Rows are numbered. After the first four, each row is followed by the numbers of the three nearest rows among all rows above it, by straight-line distance, nearest first.
In the rows, 128 means zero.
0: [140 139 123 136 148 135 126 141 160 176 161 134 167  90 106 155 111 151
 126 169 148 137 123 152 107 102 148 150 158 104  91 153 130 123  91 121
 129 101 103 119 131  96  92 160 138 120 151 137 179 149 120 124 236 139
 169 111 106 178 131]
1: [111 138 141 111 123  98 145 128 114 175  91  92 149 107 167 213 134 118
 138 164 121  99 125 133 125 119 148 180 123 110 108 147 150 148 114 145
 107 115 109 100 121  81  62 117 136  97 198 108 109 156 151 176 219 127
 110 129 115 194 134]
2: [135 119 186  87 113 179 135 123 125 182 165 119 128 133 164 159  99 100
 126 150 167 145 144 167  80 130 114 122  86 153 132 114 102 101 139 151
 107 119  79 108 163 131 135 101 116 125 115 117  63  98 128 173  49 140
  84 130 141  88 121]
3: [126 117 123  91 123 126 121 101  95  92 172 143 101 149 151  82 154 110
 123 144 114 154 130 107 145 116  98 137 104 155 132 104 130 146 155 141
 138 158 140 120 113 156 149 105 123 133  69 128 109  91 144 149   7 128
 156 138 150  80 110]
4: [135 133 229  24 118 125 156  82 105 176 101  93 130 116 156 121 151 111
 152 220 161 145 156 191 101 133 135 146 120 129 139 134 113 125 158 167
 103  95  82  77 135 102 108 138 145 142 154 102  52 150 147 205 232 151
  99 126 144 147 134] -> 1 2 0
5: [125 122 144 120 121 152 135 154 153 174 157 132 149  87 130 167  92 144
 136 161 137 117  94 141 119 134 143 102 156 139 104 121 130 121  93 131
 129 113  99 119 118  88  91 167 152 139 165 125 155 112 134 139 193 136
 166 106 107 147 134] -> 0 1 2
6: [145 125 127 108 126 155 121 103 150  94 158 149  97 130 130  35 135 129
 118 110 105 227 141 113 151 105 105  88 153 134 156 124  97 153 151 128
 141 155 111 158  96 218 170 103 124 145  62 146  98 107  93 131  69 106
 177 124 136  89 128] -> 3 2 5
7: [132 133 164  79 126 119 138 126 141 171  88  89 143 109 101 178 126 120
 112 166 165 121 134 178  89 142 157 165 165 130 116 142 150 144 111 138
  91  96 102 124 116  94  82 180 126 125 175 132 134 157 149 182 227 136
 147 107 108 197 150] -> 1 0 5
8: [104 108 106 114 115 134 116 124 140 102 185 161 113 119 133  96 152 124
 121 119  93 202 135 116 122 107 140  87 149 114 145 143 130 118 128 101
 144 137 150 133 107 180 138 132 131 131  84 138 131  88  89 110 101 121
 195 132 158 112 108] -> 6 3 5
9: [125 125 168  88 134 151 138 107 171 206 115 104 143  93  79 185 106 152
 130 175 139 130 134 152  95 107 177 138 192  99  99 135 141 143  91 117
  86  94  61 130 134  84  82 183 155 115 192 118 137 182 121 152 255 119
 148  86 104 202 162] -> 7 0 5
10: [ 80 142 130 108 112  83 113 114  63 140 123  78 144 127 141 145 178  70
 139 173  95  76 165 130 174 138 103 194 108 111 108 144 111 133 150 167
 134  92 151 116 119  86 105 152 109  91 175  71  73 118 164 169 150 160
 130 128 128 175 127] -> 1 7 4
11: [141 141 105 155 136 131 127 147 149 173 191 121 155 144  82 176  89 168
 129 138 159 101  90  90 111 134 139 105 139 136  66 112 152 120  86 120
 108 112 117 139 148  93  85 146 118 110 165 131 180 169 109 124 182 109
 149  82 134 146 123] -> 5 0 9
12: [162 111  99 146  94 139 122 116  82  85 225 134  91 144 130  28 119 119
 124 110 101 185 134 102 181 102 103  84  93 169 164 111 112 110 172 106
 150 170 134 165 129 210 176 103  98 150  44 134 123  35 108  70   1 125
 139 156 157  52  98] -> 3 6 8
13: [143 111 129 140 128 157 127 144 178 160 128 154 105 135  87 116 107 136
 134 122 140 186 115 103 132 161 157  56 187 125 130 115 130 107 105  94
 147 133 108 145 135 155 162  91 139 152  68 158 126 157  71 125 129 113
 133 126 141 105 121] -> 8 6 5
14: [132 120 117 106  99 159  95 117 105 104 212 165  76 143 135  68 128 129
 134 133 114 185 145 107 149 103 117  99 109 150 147 109  99 112 136 124
 135 139 157 132 136 173 152  64 111 126  36 129 133  93  95 119   4 121
 146 146 155  81 106] -> 3 12 6
15: [112 134 144 100 125 128 148 118 149 148  93  97 165  86 152 198 130 131
 128 186 150  92 119 159 104 151 149 151 179 110 101 145 163 153 108 131
 106 123  91 125 125  66  84 175 114 122 192 119 142 187 136 169 237 139
 143 118  74 195 144] -> 7 1 9
16: [130 114 128 128 127 160 142 141 196 207 165 141 129 111  93 151  66 148
 151 168 150 124  94 134 126 132 142 106 128 138  95 113 135  87 102 112
 127  69  96 132 166  86 113  94 118 126 169 137 166 148 101 136 165 106
 113  88 126 125 132] -> 11 5 0
17: [166 118 147  99 101 169 128 136 175 168 124 169  78 132 100  71  92 139
 143 129 159 223 116 123 130 127 120  62 125 153 113  91 139  96 139  94
 152 135 105 120 145 155 165  64 125 163  39 142 139 116 102 101  46 116
 148  87 153  56 124] -> 13 14 6
18: [162 110 122 141 122 156 125 117 170 146 174 140 108 132  95  87 136 155
 132 137 129 197 111 119 143 136 127  80 161 136 152 110  92 118 122 126
 145 138 130 142 129 165 149  78 117 154  81 137 145 120 116 115 122 122
 180 117 138  74 122] -> 13 8 6
19: [115 121  96 161 153 128 138 146 176 157 153 129 147 109 104 168  93 132
 130 160 123 173  90  97 117 132 137 130 158 121 102 121 147 148 138  95
 131 141 105 123 117 118  93 164 146 121 165 145 190 146 111 113 234 104
 212 121 119 184 102] -> 0 5 11
20: [140 140 151  90 125 125 168 107 149 145  46  99 155 128 142 190 112 119
 133 172 132 111 141 132 118 140 133 120 165 100 121 144 144 151 124 146
  97 109  83 108 137  90  90 167 122 111 189 102 131 161 151 178 198 140
 173 127 122 185 168] -> 15 7 1
21: [135 134 156  89 113 144 113 110  97 159 182 109 139 117 158 139 102 114
 148 177 155 111 119 182 108 124 113 149  88 140 110 124 120  88 115 143
 132  91 106 121 147 120 123 101 126 127 156 112 105 102 150 148  97 127
  56 106 137  96 108] -> 2 16 5
22: [151 122 185 127 122 162 134 125 132 228 160 136 123 114 121 134 116 116
 145 183 149 121 140 170 118 120 120 107  82 116 126 122  87  93 136 136
 125 111  86  91 145 112 127 115 127 124 105 121  71 104 132 162  77 129
  80 110 166  99 128] -> 2 21 16
23: [115 126 108 131 140 163 122 132 218 120 157 171 106 125 102 119 134 164
 116 129 156 217 115  89 125 130 130  85 181 100 124 111 158 138 107 112
 136 133 123 143 139 137 120 127 129 138 118 157 177 152  92 113 196 123
 199 123 131 166 121] -> 19 13 18
24: [114 157 129  88  95 108 139 116  65 127 168  98 141 147 167 146 125  90
 140 195 127 103 136 165 113 119 109 177  86 117 101 156 118 148 125 168
 119 104 165  96 121  87  79 133 116  76 184  88  94 111 194 155 147 141
  96 111 135 132 137] -> 10 21 1
25: [105 137 124  87 137 140 120 107  83 132  89  93 157 134 140 123 143 125
 108 148  91 130 150 134 125 126 109 154 135 138 139 129 156 160 127 159
 121 116 147  90 117 151 131 157 103 121 155 109 115 101 168 156 172 124
 138 122 122 164 136] -> 10 24 20
26: [122 128 114 133 138 152 149 132 179 182 147 132 150 113  99 171 104 150
  99 166 176 188 108 103 154 138 155 104 147 104  73 142 135 125  87 128
 123 133 120 123 118 104 103 169 149 119 163 144 188 138  84 126 255 120
 201 110 126 158 129] -> 19 0 5
27: [108 132 142  92 111 140 106 128 102 123 133 114 123 127 142 124 173 118
 126 168 116 146 127 152 131 106 151 154 135 134 119 135 154 142 155 156
 116 140 135 118  97 136 129 142 115 119 140  99 105 123 146 153 129 134
 132 138 115 141 141] -> 25 24 10
28: [115 148 162 135 113  99 134 147 147 141  38 118 146 112 139 202 145 135
 105 175 144  97 123 139  97 140 148 161 168 102 114 171 152 138 107 139
 113 119 102 112  97  68  83 179 126 123 203 118 119 162 164 184 255 148
 157 118 117 197 150] -> 15 7 20
29: [149 107 161 116 127 146 144 124 105 179 128 114 133 123 135 157 113 112
 148 171 165 114 126 173  79 133 129 128 106 148  88 119 139 123 109 158
 107 103  77  93 142  75 100 134 138 113 152 102 138 142 160 166 155 111
  88 100 123 117 133] -> 21 5 22
30: [153 108 134 164 138 185 124 111 181 189 153 130 132 105 113 146  77 157
 150 126 175 182 107 122 124 152 120  80 147 140 126 115 110  85 124 106
 144 118 101 117 141 138 152 103 131 155 106 154 142 144 103 128 113  95
 131 123 148  85 135] -> 13 18 16
31: [134 134 144 128 120 151 147 116 182 210 128 130 109 104 114 156 103 128
 139 151 169 113 104 118 109 155 162  87 134 136 115 129 118 116  96 103
 119 115  86 137 138  87 110 132 137 126 115 136 119 138 111 118 160 146
 135 114 118 140 156] -> 5 16 30
32: [137 129 154 114 121 121 129 119 145 186 153 111 144 110 133 174 105 103
 108 158 139 122  96 138 106 138 137 163 123 138 103 140 137 117 119 129
 127 119  90 119 126  76  88 143 123 113 161 110 124 127 157 159 166 126
  70 105 136 151 140] -> 29 5 1
33: [108 115 143  83 118 107 155 117  97 133 109  94 152 121 137 132 154 112
  93 186 122 113 143 166 126 125 129 158 123 121 156 147 122 130 153 173
 115 114 136 103 106 110  89 164 143 110 174 105  87  91 155 139 171 115
 121 134 131 167 128] -> 25 27 24
34: [125 167 163  91 119  78 170 113 100 144  77  92 150 100 134 196 141 120
 129 175 134 145 171 181 116 135 130 165 111 114 134 155 141 155 121 171
 113  78 123  78 117  55  88 162 130 112 202 119  90 159 146 188 253 167
 106 127 107 160 161] -> 1 7 28
35: [166 126 130 121 126 165 128 116 193 169 133 195  84 124 115 113  97 167
 148 111 169 219 127 109 105 123 124  59 185 124 158 127 111 136 114 102
 129 137 127 136 132 160 164  95 141 169  79 166 120 131 121 137 126 119
 161 152 148  91 123] -> 13 18 30
36: [103 134 139 141 144 106 152 140 151 150  27 115 151 118 111 216 124 139
 112 167 132 124 126 128 119 117 159 129 183  97 103 149 151 166 106 141
  91 127 131 133 119  77 101 184 109 105 215 141 141 160 135 144 255 112
 169 129 125 191 148] -> 28 20 15
37: [121 128 116 149 176 164 141 128 209 149  98 150 124 101  94 126  77 201
 116 118 181 184 102 119  78 118 163  71 217 123 149 115 145 131 107  91
 122 152  78 150 133 151 178 132 160 179 114 203 156 165  35  78 239  94
 199 105 120 122 126] -> 23 13 35
38: [113 140 127  74 128 148 146 100 137 134 124 126 110 127 155 137 125 111
 136 183 123 177 160 133 129 109 115 136 143 148 143 127 149 137 140 142
 115 132 130 112 103 134 128 185  89 124 139 113 127 124 127 166 161 125
 131 130 110 158 137] -> 27 25 33
39: [155 119 164 107 111 170 125 132 129 224 171 125 118 122 112 140 125 116
 137 204 143 115 137 165  93 142 120 123  97 148 120 100  92 110 125 120
 122 105  87 110 161 105 143  94 113 142 127 121  90 107 117 152  80 131
  86  78 145 102 122] -> 22 2 21
40: [144 142 159 125 133 148 168 131 172 181 156 111 149  93 111 166  88 151
 133 180 155 152 123 123  93 112 123  96 161 133  97 138 126 148  87 124
 105  96  49 134 141  92  86 148 138 113 161 130 156 150 116 121 195 138
 171 111 130 148 154] -> 5 0 31
41: [146 156 109 137  93 161 127 118 194 200 118 139 123  95 125 138  87 142
 127 183 146 181 121 142  99 133 147 100 160 122 123 133  96 135 133 127
 116 121  84 115 115 108 131 127 137 117 122 151 137 154  89 128 159 108
 145 112 123 141 139] -> 31 40 30
42: [130 106 105 150 128 159 134 127 187 150 180 157 129 123 113 122 103 142
 141 126 144 176 111  87 144 109 118  93 149 125 126 112 123 113 124 114
 133 127 123 128 123 132 146 111 133 123  72 156 163 134 123 108 139 108
 189 108 137  94 120] -> 18 30 13
43: [136 129 137 106 113 149 136 139 115 183 134 122 111 124 122 132  99 112
 127 187 130 131 117 151 132 123 146 121 130 122 131 124 111 108 128 121
 124 108  93 124 141 132 121 112 123  97 139 109  79 111 124 168 106 151
  92 119 135 117 136] -> 22 39 21
44: [138 134  99 122 117 151 126 121 167 136 179 163 126 129 102 155 119 168
 126 117 129 181 103  95 139 111 158 103 170 131 115 127 146 123 125 112
 129 150 107 156 131 132 100 125 124 140  95 145 174 135 128  94 195 130
 234 123 138 135 123] -> 23 42 19
45: [ 96 135 113  73 115  99 122 115  88  86 130 121 143 141 169 115 182 111
 134 154 119 126 162 150 133 130 128 159 130 130 146 152 147 161 149 156
 118 148 155 114 108 148 100 173 108 118 158 126 112 109 163 163 120 137
 176 146 125 153 147] -> 27 25 33
46: [ 91 131  66  78 128 120 134 122 143  64 126 121 130 144 130  15 135 149
  89 126  86 189 164  80 175  95 122 141 225 107 162 156 135 150 180 117
 138 173 162 159  85 197 169 180 102 143 111 119 125  45  87  99 127 132
 237 155 144 132 114] -> 8 6 45
47: [ 99 118  85  82  90 115 119 103  81  47 143 145 108 161 175  70 165 106
 116 127  80 161 159 129 182 116  95 161 106 128 143 140 149 137 151 126
 142 173 179 130  99 191 125 110  80 144 100 113 110 107 150 141  81 152
 191 133 145  86 139] -> 3 45 8
48: [118 130 122  79 121 116 157 119 126 118  90 121 142 152 134 121 159 116
 122 164 116 163 155 170 121 110 130 148 151 108 124 148 153 173 142 168
 115 113 132 117 114 159 117 162 120 124 158 105  86 141 132 141 168 117
 133 143 121 166 154] -> 27 25 38
49: [130 162 108  86 111 123 130 135  77 102 178 103 143 133 144 143 137 112
 129 168 116  72 141 168 159 104  93 193  67 149 110 138 152 134 143 145
 126  82 135 108 122 127 108 135  98 102 162 104 102  68 158 143 108 115
  81 127 143 120 145] -> 24 21 27
50: [116 111  88 109 122 129 129 126 156 100 111 169 142 134 120 125 132 145
 126 119 104 184 137  97 133 137 149 123 180 107 124 146 137 147 138 137
 139 159 136 146  91 134  84 163 120 130 112 106 163 130 128 123 198 155
 235 148 129 173 149] -> 44 23 19
51: [104 125 144  72 127  95 144  98  84  84 126 102 112 138 155  98 181  86
 124 151 121 139 157 155 145 111 105 169 129 132 134 136 139 139 144 142
 140 140 152  98  91 126 140 170 102 110 139  95 113 112 165 162 142 147
 142 166 133 121 138] -> 45 27 25
52: [139 141 144 116 114 148 126  93 131 180 167 119 113 106 124  84 110 120
 144 150 138 172 139 128 139 118 125 126 103 129 131 135 107 132 143 127
 130 111  73 123 146 141 162 101 147 136 108 146  91  87 119 158 127 136
 139 118 147 104 126] -> 43 22 39
53: [136 121 124 123 152 146 149 123 209 197 124 138 126 106 113 169  86 184
 121 187 178 156 121 151 103 129 151 114 160  90  99 138 133 120 121 111
 117 110  76 119 124  84 119 159 141 144 167 124 128 182  91 139 227 134
 149 112 127 151 152] -> 40 0 41
54: [111 127 156  93 117 132 137 104  94  91 138 126 125 156 159 102 164 124
 120 159 116 146 162 154 131  98 119 167 119 146 143 130 139 141 164 142
 115 129 123 113 117 155 109 176 113 145 164 104  96 103 133 157 162 136
 126 130 117 132 147] -> 27 51 45
55: [106 126 107  75 124 132 120 126 100 101 134 117 138 167 138 130 142 115
 120 133 106 143 112 153 117 110 114 157 136 118 129 129 153 144 124 164
 143 124 135 127 102 135 103 143 107 125 123 102 124  99 161 164 135 132
 141 126 125 116 117] -> 27 25 45
56: [115 108 119 119 127 148 104 111 181 113 136 156  97 123 115 114 107 173
  94 106 136 182 131  86 123 128 131  77 193 117 143 107 136 168 114 107
 122 158 115 159 105 169 160 131 138 173  84 153 158 172  79 127 177 112
 238 133 119 130 122] -> 23 44 42
57: [143 145 158 124 108 171 127 125 180 210 170 111 102 113 136 128  79 122
 146 171 150 135 138 144 129 122 126 104  93 141 127 123  88 111 118 146
 133  69  93 114 149 112 150 105 155 149 114 120 109  82 110 141 110 126
 113 131 139 109 116] -> 52 22 39
58: [ 81 142 141 133 104 102 156 120 109 107  69  76 165 131 133 187 181  93
 127 175 121  79 137 125 126 153 127 175 124 136 122 132 136 165 128 169
 117  97 150 131 103  74 109 196 107 108 204  86 104 123 156 183 182 121
 111 104 109 198 131] -> 10 33 1
59: [116 150  77 152 143  81 128 135  98  73 102 129 144 144 144 138 177 137
 137 110  87  99 127 104 129 137 120 153 178 115 122 127 172 158 108 157
 147 167 189 131  99 154 100 167  97 100 135 117 170 148 172 117 148 133
 195 149 135 160 132] -> 45 50 55
60: [103 131 174  67 103 121 133 124  57 139 111 102 139 129 164 116 162  98
 132 178 125 112 144 157 136 135  84 179 111 132 124 149 140 146 160 166
  99  86  94 116 113 106  95 170 130 115 175  89  54  91 139 171 143 151
  96 135 111 155 144] -> 33 54 10
61: [159 135 186 135 159 177 138 125 213 247 109 114 116  83  77 157  72 162
 135 142 182 117 109 157  65 126 172  89 128 136 112 126 107  98 102 106
 110  88  34 111 204  93 143 112 160 135 126 141 138 146  96 151 178 123
  68  98 128 110 142] -> 31 16 53
62: [104 133  93 116 123  96 132 123 113  98 124 137 157 136 152 134 164 125
 111 123 111 156 160 119 134 129 109 130 182 121 127 118 155 193 130 137
 120 151 160 141 103 130 128 158 108 137 140 108 146 144 145 137 178 137
 198 148 121 149 122] -> 59 50 45
63: [157 119 191 139 134 170 142 130 188 225 147 113 123 110 100 161  80 158
 147 164 187 127 101 140  80 145 159 114 125 129 108 117 108 129 109 121
 105  71  54 104 190  64 131 116 164 131 111 142 140 151 117 150 196 115
  98  97 113 129 136] -> 61 31 16
64: [145 107 144 122 107 158 105 105 114  68 202 181  92 163 144  34 142 110
 111 131 106 231 132 123 172 129 104 109  91 140 156 112 100 127 153 116
 160 145 126 139 119 230 188  58 111 155  25 127  83  76 103 122   1 147
 148 129 151  53 107] -> 14 12 6
65: [109 128 123 116 135 106 131 105 173 132  67 140 142 114 109 157 138 125
 101 144 161 195 128 106 145 140 129 111 212  96 128 164 136 165  84 121
 129 132 113 148  94 119  93 192 132 131 152 130 131 183 127 140 255 140
 209 141 121 168 149] -> 50 36 26
66: [121 118  96 129 143 141 118 106 197 164 153 148 114 113 131 129 124 122
 120 139 117 200 115 124 123 107 135  94 153 109 134 132 145 113 116 128
 134 147 114 131  93 142 126 126 128 129  88 145 156 140 100 113 186 138
 198 120 131 125 137] -> 42 44 23
67: [141 115  89 133 109 136  94 140 111  92 249 115  99 151 134  87 111 137
 123 117 100 128 107  69 156  94 120 120  88 147 112 110 111 103 105 120
 142 134 147 149 141 159 131  82 129 130  73 136 200  94 126  92   1 112
 168 122 138  80 114] -> 14 3 12
68: [118 139 155  89 102 148 163 122  94 142 142 106 131 132 137 146 160  84
 124 156 140 105 151 169 132 123 119 157  82 149 115 138 128 109 160 159
 132 103 113 105 136 116  96 140 102 115 153 113  81  70 184 161  79 124
  43 128 125 102 144] -> 49 21 60
69: [128 119  91 132 118 137  86 125 162 114 160 159 108 133 131  79 114 165
 112 118 101 199 129 117 136 104 147  94 165 110 149  93 119 140 140 106
 142 160 114 130  94 175 111 144 119 135  78 143 120 120 113 126 111 124
 217 162 134  87 109] -> 8 18 6
70: [105 133 122  67 119  91 112 115  95  68 128 129 109 118 150  59 170 102
 110 118 107 167 142 140 137 113 104 132 142 132 138 136 132 167 139 148
 144 136 163 124  98 165 109 133 116 154 138 111 119 144 121 151 122 128
 191 155 127 141 127] -> 45 51 62
71: [126 115  94 116 122 136 115 104 187 117 109 149 102 116 111  91 118 159
 118 121 142 206 114 123 148 115 133 114 219 109 153 159 162 160 120 100
 126 163  96 131  80 147 113 171 148 158 105 126 125 169  92 115 234 133
 255 139 114 151 128] -> 56 50 65
72: [154 134 112 172 147 162 147 123 218 204 148 138 113  98  90 155  98 159
 160 146 176 174 120 100 102 126 147  66 173 111 116 112 112 125 118  90
 126 154 116 154 153 134 148  96 121 164  75 172 163 147  79 105 159 106
 125 111 112 109 131] -> 30 13 42
73: [133 115 168 135 133 170 131 117 232 213 108 108 110 105  95 128  76 140
 111 159 162 150 132 130 113 115 141  89 166 130 113 112  99  97 109  88
 126 114  75 128 165 120 122 117 143 149 127 148 127 141  96 134 115 121
 126 104 117 117 123] -> 31 30 41
74: [120 140 170  74 119 127 135 127 105 175 101 104 124 109 149 182 153 112
 137 176 156 139 131 152  95 130 122 173 136 120 112 134 147 151 112 158
 102 103  81 118 139  65 100 179 129 125 201 110 107 154 150 181 204 136
 114 115 119 155 140] -> 7 1 34
75: [131 124 106 103 158 162 150 126 195 199 127 117 145  90 113 152  88 160
 107 166 142 175 118 155  97 145 158 125 205  94  99 132 127 133 100 119
 125 102 119 129 129 103  95 172 137 107 193 138 144 175 115 141 255 115
 166 122 108 195 152] -> 53 0 9
76: [160 142 177 132 125 172 153 132 175 202 129 134 102 120  93 144  55 158
 115 131 158 119 109 145 100 135 144  78 119 147 101 125 110  90 120 120
 116  92  68 126 161 128 146 109 159 135  95 147 131 159 100 120  81 118
 146  81 122  86 137] -> 73 30 31
77: [112 122  91  83  63 109 104 104  65  37 118 131  92 154 200  68 198  95
 117 110  96 152 163 140 163 111 103 147 138 142 176 145 132 144 151 135
 132 167 159 126  87 194 154 143  94 128  87 102 103  77 139 137  20 133
 193 161 148 102 131] -> 47 3 70
78: [147 114 192 139 150 158 137 131 177 232 112 145 121  81 103 169  77 162
 135 171 199 158 107 150  56 138 147  90 141 149  89 135 139 107  92 131
  97  90  48 106 184  46 104 111 169 128 133 139 138 179 102 160 255 129
 114 100 126 154 123] -> 63 61 53
79: [123 134 185 106 137 156 154 122 190 204 138 122 130  76 109 165  84 150
 130 179 173 146 110 142  69 107 171 120 180 182 106 135 143 117 105 125
 122 106  48 119 158  56  96 130 159 122 153 106 163 175 107 156 255 154
 158 103 112 190 148] -> 78 40 9
80: [116 134 154 118 113 116 152 166 153 162  84  91 161  96 117 219 130 123
 136 151 157 102 122 163  95 128 160 175 140 118 114 140 170 142  99 144
  86  92  85 114 139  85  64 173 135 133 187 129 137 187 164 182 255 146
 139 105 112 179 166] -> 7 15 28
81: [120 124  98  84 113  84 127 130  70  24 140 126 116 182 173 113 174 110
 117  88  83 173 151 134 180 114  97 165 118 122 146 142 132 141 155 151
 134 154 191 153  91 163 114 167 112 137 120 100 115  90 156 118  87 130
 187 151 143 115 106] -> 47 77 70
82: [153 122 126 133 140 161 133 119 223 186 153 156 106 100  96 139 102 152
 148 112 167 203 113 105  91 128 139  62 144 119 137 128 136 142 128 124
 104 135 129 150 111 152 158 122 153 150 103 156 143 153  73 111 184 122
 170 118 146 124 113] -> 72 66 35
83: [107 140 104  80 122 113 112 122 137  84 131 141 131 150 152 111 148 133
 142 137 120 159 129 148 115 110 134 157 167 115 147 151 168 159 116 149
 137 141 168 143 106 162 100 152 123 100 140 123 122 137 155 143 179 122
 183 113 117 134 123] -> 55 62 45
84: [125 115 129 118 152 150 126 131 162 148 152 143 138 109 125 147  94 147
 125 150 158 155 128 136 146 126 118 114 184 129  98 142 133 126 115 113
 115 119 132 137 123 132 101 139 135 124 137 137 160 133 100 129 239 116
 210 122 118 142 129] -> 26 0 19
85: [125 133 167  97 106 138 121 117 158 162  94 102 141 120 139 158 140 108
 125 185 118 108 123 166 119 134 158 149 159 121 116 134 155 135 121 133
 105  96 106 126 102 105 109 160 117 109 182 126 108 122 180 174 197 130
 166 131 123 181 172] -> 7 20 74
86: [128 135 175  92  72 139 115  83  73 114 131  79 133 131 164 119 137  91
 124 159 108  60 160 174 162 144  92 153  41 161 134 119 107 112 124 152
 116 115 102  82 118 139 133 137  96  92 124  89  64  96 142 129   1 140
  42 137 158  91 127] -> 68 49 21
